Below is a small trained network, with its code and all its weights. Each question gives an input and a class and asks what happens when units are switched off, that is, made to give their printed mean instead of their output.

import numpy as np


def w(rows, s, z=0):
    codes = np.array(rows[::2]) - 128.0
    scale = np.full(codes.shape[1], s)
    scale[-1] = z or s
    return codes * scale


def f(y):
    return np.maximum(y, 0)


def log_softmax(a):
    a = a - a.max(-1, keepdims=True)
    return a - np.log(np.exp(a).sum(-1, keepdims=True))


def net(x, mask):
    res = np.array(x, float).reshape(1, 3) / 4 @ E
    y = f(res @ A[0][:, :-1].T + A[0][:, -1])
    res = res + np.where(mask, y, B[0][:, -1]) @ B[0][:, :-1]
    return log_softmax(res[-1] @ U[:, :-1].T + U[:, -1])


A, B = {}, {}
E = w([
[48,179,66,115,66,118,2,104],'x0',
[62,58,180,52,158,138,106,106],'x1',
[154,127,133,128,181,217,47,161],'x2',
],0.015)
A[0] = w([
[75,141,117,118,30,50,251,54,80],'neuron 0',
[69,63,128,22,194,114,108,78,55],'neuron 1',
[211,255,75,231,57,165,141,136,56],'neuron 2',
[49,168,50,132,99,134,97,90,2],'neuron 3',
[47,117,14,167,33,159,24,46,69],'neuron 4',
[184,154,151,126,210,224,29,226,62],'neuron 5',
],0.0079,0.0071)
B[0] = w([
[73,51,98,172,76,158,72,155,224],'neuron 0',
[169,154,54,73,254,105,45,33,192],'neuron 1',
[123,230,77,95,203,59,74,47,221],'neuron 2',
[129,99,92,213,173,182,169,150,183],'neuron 3',
[224,90,150,164,172,224,225,164,251],'neuron 4',
[46,19,32,166,23,132,112,143,211],'neuron 5',
],0.0072,0.016)
U = w([
[228,101,150,170,196,159,222,188,82],'0',
[115,186,100,108,206,64,58,50,70],'1',
[32,110,97,163,10,123,89,147,67],'2',
[120,181,165,113,101,152,118,158,253],'3',
],0.013,0.016)

Each question gives the input, the list of numbers given to net, and the class t.
The units are the neurons (one row each of A and B). Each row of codes is followed by its name. A weight is (code - 128) times the scale printed after its matrix; where a second scale follows, it is the last column's (A, B and U).
mask holds one flag per neuron, in row order. A switched-off neuron (its flag False) gives its mean, the last column of its row in B, instead of its output. The means were averaged over made-up inputs and are rounded, as every weight is.
A unit's drop is (log p(t) with every unit on - log p(t) with that unit switched off) / (log p(t) with every unit on - log p(t) with every unit switched off).
The circuit of an input: a set's keep is (log p(t) with only the set's units on - log p(t) with every unit switched off) / (log p(t) with every unit on - log p(t) with every unit switched off). Starting from all 6 units, units are removed one at a time, each time the one whose removal leaves the highest keep (on an exact tie, the one counted first), for as long as the keep stays at least 0.8.
circuit, biggest first: the units of the circuit, biggest drop first
unit that matters most: the unit with the biggest drop
k most important neurons: the k neurons with the biggest drops, biggest first
drop when u is switched off: that unit's drop, to one decimal
input [-3,1,-2], class 3: 3 most important neurons : [neuron 4; neuron 3; neuron 5]
input [4,-6,-6], class 1: unit that matters most : neuron 2
input [2,1,2], class 3: circuit, biggest first : [neuron 0; neuron 2; neuron 3]
input [-3,2,2], class 3: 3 most important neurons : [neuron 4; neuron 3; neuron 2]
input [-2,1,1], class 3: 2 most important neurons : [neuron 4; neuron 3]
input [-2,3,-2], class 3: circuit, biggest first : [neuron 4; neuron 2; neuron 5]
input [6,2,6], class 0: 3 most important neurons : [neuron 4; neuron 0; neuron 3]
input [-1,-5,6], class 2: 2 most important neurons : [neuron 5; neuron 1]
input [-2,-2,3], class 3: 2 most important neurons : [neuron 4; neuron 0]
input [-2,6,6], class 1: 3 most important neurons : [neuron 1; neuron 0; neuron 4]
input [-2,-4,4], class 1: 3 most important neurons : [neuron 4; neuron 2; neuron 0]
input [4,4,3], class 0: circuit, biggest first : [neuron 4; neuron 2]
input [-2,-1,-4], class 2: 2 most important neurons : [neuron 4; neuron 0]
input [2,0,2], class 3: unit that matters most : neuron 0
input [-1,-5,-3], class 1: 3 most important neurons : [neuron 2; neuron 4; neuron 5]
input [6,7,8], class 2: 2 most important neurons : [neuron 5; neuron 2]
input [-6,1,-8], class 2: 2 most important neurons : [neuron 0; neuron 4]
input [2,-3,-2], class 3: circuit, biggest first : [neuron 1; neuron 5]
input [2,2,-2], class 3: circuit, biggest first : [neuron 5; neuron 2]
input [-3,2,-8], class 2: unit that matters most : neuron 0
input [-4,8,0], class 1: drop when neuron 1 is switched off : 0.3
input [5,-1,5], class 0: drop when neuron 0 is switched off : 0.3
input [2,-3,7], class 2: drop when neuron 5 is switched off : 1.7
